Here is a tiny trained network, its code and every weight. The questions are about switching its units off for an input and a class, where a switched-off unit gives its printed mean instead of its output.

import numpy as np


def w(rows, s, z=0):
    codes = np.array(rows[::2]) - 128.0
    scale = np.full(codes.shape[1], s)
    scale[-1] = z or s
    return codes * scale


def norm(h):
    return h / np.sqrt((h * h).mean(-1, keepdims=True) + 1e-5)


def f(y):
    return y / 2 * (1 + np.tanh(0.7978845608 * (y + 0.044715 * y**3)))


def log_softmax(a):
    a = a - a.max(-1, keepdims=True)
    return a - np.log(np.exp(a).sum(-1, keepdims=True))


def net(x, mask):
    res = np.array(x, float).reshape(1, 2) / 4 @ E
    u = 0
    for l in range(2):
        y = f(norm(res) @ A[l][:, :-1].T + A[l][:, -1])
        res = res + np.where(mask[u : u + 10], y, B[l][:, -1]) @ B[l][:, :-1]
        u += 10
    return log_softmax(norm(res)[-1] @ U[:, :-1].T + U[:, -1])


A, B = {}, {}
E = w([
[119,24,57,130,94,91,141,188],'x0',
[52,72,126,244,192,99,129,58],'x1',
],0.012)
A[0] = w([
[174,148,122,126,46,140,149,198,118],'0.n1',
[103,120,126,171,174,80,122,47,111],'0.n2',
[140,122,147,125,80,148,56,140,64],'0.n3',
[93,131,129,147,64,129,127,121,107],'0.n4',
[167,126,106,124,150,155,128,162,105],'0.n5',
[196,142,93,28,19,103,134,227,3],'0.n6',
[170,124,137,130,95,110,150,156,147],'0.n7',
[226,168,149,12,111,188,153,157,180],'0.n8',
[111,36,27,155,65,49,156,139,29],'0.n9',
[133,138,100,69,107,111,107,154,139],'0.n10',
],0.011,0.0057)
B[0] = w([
[126,139,86,111,115,174,199,115,193],'0.n1',
[122,113,81,107,32,185,135,119,195],'0.n2',
[70,151,144,110,108,118,68,158,131],'0.n3',
[112,132,150,132,112,114,96,95,126],'0.n4',
[80,111,128,154,114,157,149,122,137],'0.n5',
[134,129,11,66,26,216,123,215,246],'0.n6',
[82,105,95,126,166,188,154,83,154],'0.n7',
[124,206,155,54,108,120,93,155,254],'0.n8',
[127,141,219,184,208,23,86,145,201],'0.n9',
[123,103,110,116,106,163,196,63,172],'0.n10',
],0.011,0.015)
A[1] = w([
[139,200,220,58,149,86,90,142,98],'1.n1',
[163,141,98,144,134,79,118,192,103],'1.n2',
[110,49,101,141,139,33,119,153,148],'1.n3',
[79,132,208,146,160,3,65,117,85],'1.n4',
[110,42,119,152,165,11,155,177,170],'1.n5',
[163,105,109,160,203,169,165,30,21],'1.n6',
[90,144,148,210,254,101,140,82,252],'1.n7',
[86,155,140,105,113,171,186,45,205],'1.n8',
[153,72,85,88,138,127,116,176,16],'1.n9',
[180,190,173,95,162,93,126,119,83],'1.n10',
],0.012,0.0032)
B[1] = w([
[134,109,136,194,207,115,160,93,204],'1.n1',
[72,74,147,129,134,175,98,98,153],'1.n2',
[169,123,144,99,173,108,191,107,216],'1.n3',
[150,211,77,115,71,114,162,178,241],'1.n4',
[166,101,148,168,167,74,133,127,244],'1.n5',
[91,62,85,127,94,163,84,139,159],'1.n6',
[170,165,134,86,2,98,105,167,244],'1.n7',
[105,97,141,156,116,126,104,82,254],'1.n8',
[124,108,162,95,159,190,126,104,162],'1.n9',
[90,116,118,155,168,109,141,111,162],'1.n10',
],0.014,0.0078)
U = w([
[67,81,144,177,36,155,62,65,155],'0',
[87,173,178,169,254,140,125,64,136],'1',
[172,124,142,157,78,23,147,178,159],'2',
[107,155,111,43,79,211,133,186,170],'3',
[103,102,134,155,151,123,81,159,33],'4',
[128,29,152,115,227,136,155,155,112],'5',
[93,107,110,155,161,114,81,158,11],'6',
],0.02,0.011)

Each question gives the input, the list of numbers given to net, and the class t.
The units are the neurons (one row each of A and B). Each row of codes is followed by its name. A weight is (code - 128) times the scale printed after its matrix; where a second scale follows, it is the last column's (A, B and U).
mask holds one flag per neuron, layer by layer. A switched-off neuron (its flag False) gives its mean, the last column of its row in B, instead of its output. The means were averaged over made-up inputs and are rounded, as every weight is.
A unit's drop is (log p(t) with every unit on - log p(t) with that unit switched off) / (log p(t) with every unit on - log p(t) with every unit switched off).
The circuit of an input: a set's keep is (log p(t) with only the set's units on - log p(t) with every unit switched off) / (log p(t) with every unit on - log p(t) with every unit switched off). Starting from the 12 units with the biggest drops (on a tie, the unit counted first), units are removed one at a time, each time the one whose removal leaves the highest keep (on an exact tie, the one counted first), for as long as the keep stays at least 0.8.
circuit, biggest first: the units of the circuit, biggest drop first
k most important neurons: the k neurons with the biggest drops, biggest first
k most important neurons of layer l: the k neurons of layer l with the biggest drops, biggest first
drop when u is switched off: that unit's drop, to one decimal
input [-4,1], class 0: 3 most important neurons of layer 0 : (0.n8; 0.n9; 0.n6)
input [-7,-4], class 1: circuit, biggest first : (0.n6; 1.n1)
input [8,0], class 2: circuit, biggest first : (0.n9)
input [-6,2], class 0: 3 most important neurons of layer 0 : (0.n8; 0.n9; 0.n6)
input [7,-2], class 5: 2 most important neurons : (0.n9; 0.n8)
input [-4,-3], class 1: 2 most important neurons of layer 0 : (0.n6; 0.n2)
input [1,8], class 2: 4 most important neurons : (0.n6; 0.n1; 0.n10; 0.n7)
input [0,5], class 0: 2 most important neurons : (0.n2; 0.n9)
input [-5,2], class 0: 3 most important neurons : (0.n8; 0.n9; 0.n6)
input [-2,1], class 0: 2 most important neurons : (0.n6; 0.n9)
input [-7,4], class 0: drop when 0.n8 is switched off : 0.7
input [-3,1], class 0: drop when 0.n9 is switched off : 0.9
input [6,3], class 2: drop when 0.n4 is switched off : 0.0
input [8,-1], class 5: drop when 0.n9 is switched off : 0.3
input [3,0], class 2: circuit, biggest first : (0.n9)
